Below is a small trained network, with its code and all its weights. Each question gives an input and a class and asks what happens when units are switched off, that is, made to give their printed mean instead of their output.

import numpy as np


def w(rows, s, z=0):
    codes = np.array(rows[::2]) - 128.0
    scale = np.full(codes.shape[1], s)
    scale[-1] = z or s
    return codes * scale


def norm(h):
    return h / np.sqrt((h * h).mean(-1, keepdims=True) + 1e-5)


def f(y):
    return y / 2 * (1 + np.tanh(0.7978845608 * (y + 0.044715 * y**3)))


def log_softmax(a):
    a = a - a.max(-1, keepdims=True)
    return a - np.log(np.exp(a).sum(-1, keepdims=True))


def net(x, mask):
    res = np.array(x, float).reshape(1, 2) / 4 @ E
    u = 0
    for l in range(4):
        y = f(norm(res) @ A[l][:, :-1].T + A[l][:, -1])
        res = res + np.where(mask[u : u + 3], y, B[l][:, -1]) @ B[l][:, :-1]
        u += 3
    return log_softmax(norm(res)[-1] @ U[:, :-1].T + U[:, -1])


A, B = {}, {}
E = w([
[57,79,91,125,68,82,117],'x0',
[64,157,245,135,158,115,113],'x1',
],0.012)
A[0] = w([
[133,86,120,67,134,178,139,250],'L0N1',
[84,201,253,165,181,142,78,92],'L0N2',
[20,121,211,165,124,122,145,37],'L0N3',
],0.0045,0.0024)
B[0] = w([
[60,122,42,94,239,80,135,184],'L0N1',
[138,81,68,93,48,254,114,252],'L0N2',
[224,15,158,65,132,61,60,201],'L0N3',
],0.0059,0.0037)
A[1] = w([
[214,92,168,91,216,142,125,62],'L1N1',
[137,117,39,120,130,153,185,254],'L1N2',
[116,114,107,98,141,2,98,166],'L1N3',
],0.0072,0.0033)
B[1] = w([
[67,226,103,124,56,151,251,184],'L1N1',
[85,97,219,148,136,125,14,254],'L1N2',
[158,254,96,149,90,217,136,191],'L1N3',
],0.0061,0.0063)
A[2] = w([
[61,142,91,137,95,2,174,30],'L2N1',
[91,84,108,130,105,112,113,77],'L2N2',
[193,90,11,142,120,131,118,1],'L2N3',
],0.0084,0.0041)
B[2] = w([
[157,137,128,130,106,147,223,197],'L2N1',
[197,164,139,127,153,161,198,218],'L2N2',
[109,63,250,110,202,32,105,251],'L2N3',
],0.012,0.0024)
A[3] = w([
[48,93,102,124,54,96,178,100],'L3N1',
[2,185,126,196,141,134,42,3],'L3N2',
[33,138,248,107,146,143,135,1],'L3N3',
],0.009,0.0025)
B[3] = w([
[194,209,165,142,239,255,168,198],'L3N1',
[139,111,112,56,73,189,99,190],'L3N2',
[136,69,63,152,160,33,115,254],'L3N3',
],0.0097,0.0052)
U = w([
[95,3,191,138,211,59,63,196],'0',
[173,249,139,152,211,229,244,222],'1',
[109,115,72,47,4,225,46,231],'2',
[97,183,101,127,67,67,180,2],'3',
[91,159,109,158,74,105,150,13],'4',
[86,171,121,181,50,84,167,11],'5',
[79,179,67,158,87,80,160,3],'6',
],0.013,0.0051)

Each question gives the input, the list of numbers given to net, and the class t.
The units are the neurons (one row each of A and B). Each row of codes is followed by its name. A weight is (code - 128) times the scale printed after its matrix; where a second scale follows, it is the last column's (A, B and U).
mask holds one flag per neuron, layer by layer. A switched-off neuron (its flag False) gives its mean, the last column of its row in B, instead of its output. The means were averaged over made-up inputs and are rounded, as every weight is.
A unit's drop is (log p(t) with every unit on - log p(t) with that unit switched off) / (log p(t) with every unit on - log p(t) with every unit switched off).
The circuit of an input: a set's keep is (log p(t) with only the set's units on - log p(t) with every unit switched off) / (log p(t) with every unit on - log p(t) with every unit switched off). Starting from all 12 units, units are removed one at a time, each time the one whose removal leaves the highest keep (on an exact tie, the one counted first), for as long as the keep stays at least 0.8.
circuit, biggest first: the units of the circuit, biggest drop first
top k neurons: the k neurons with the biggest drops, biggest first
top k neurons in layer l: the k neurons of layer l with the biggest drops, biggest first
drop when u is switched off: that unit's drop, to one decimal
input [1,1], class 2: circuit, biggest first -> (L2N3)
input [1,3], class 2: top 2 neurons in layer 0 -> (L0N2 L0N3)
input [-3,0], class 2: circuit, biggest first -> (L2N2 L2N3 L3N1)
input [7,6], class 1: circuit, biggest first -> (L1N2 L3N1)
input [3,-4], class 0: top 2 neurons -> (L1N1 L2N3)
input [0,1], class 2: top 3 neurons -> (L0N2 L2N3 L3N3)
input [3,1], class 2: top 2 neurons -> (L1N3 L1N1)
input [7,-6], class 1: top 2 neurons -> (L3N1 L0N3)
input [4,3], class 1: top 2 neurons -> (L1N2 L2N3)
input [1,0], class 2: top 2 neurons -> (L1N3 L2N2)
input [0,-1], class 2: top 2 neurons -> (L3N2 L2N3)
input [-7,-7], class 0: top 2 neurons in layer 1 -> (L1N3 L1N2)
input [-3,4], class 0: top 4 neurons -> (L1N3 L3N3 L3N1 L2N2)
input [-8,8], class 0: circuit, biggest first -> (L3N3)
input [-2,0], class 2: top 3 neurons -> (L3N2 L0N3 L2N3)
input [-6,7], class 0: top 2 neurons in layer 3 -> (L3N3 L3N1)
input [-2,1], class 2: top 2 neurons -> (L0N2 L2N3)
input [-3,-4], class 0: drop when L2N3 is switched off -> 0.1
input [-4,6], class 0: drop when L3N3 is switched off -> 0.7
input [6,-4], class 1: drop when L3N1 is switched off -> 0.4
input [8,-5], class 1: drop when L3N1 is switched off -> 0.6
input [8,4], class 1: top neuron -> (L3N1)
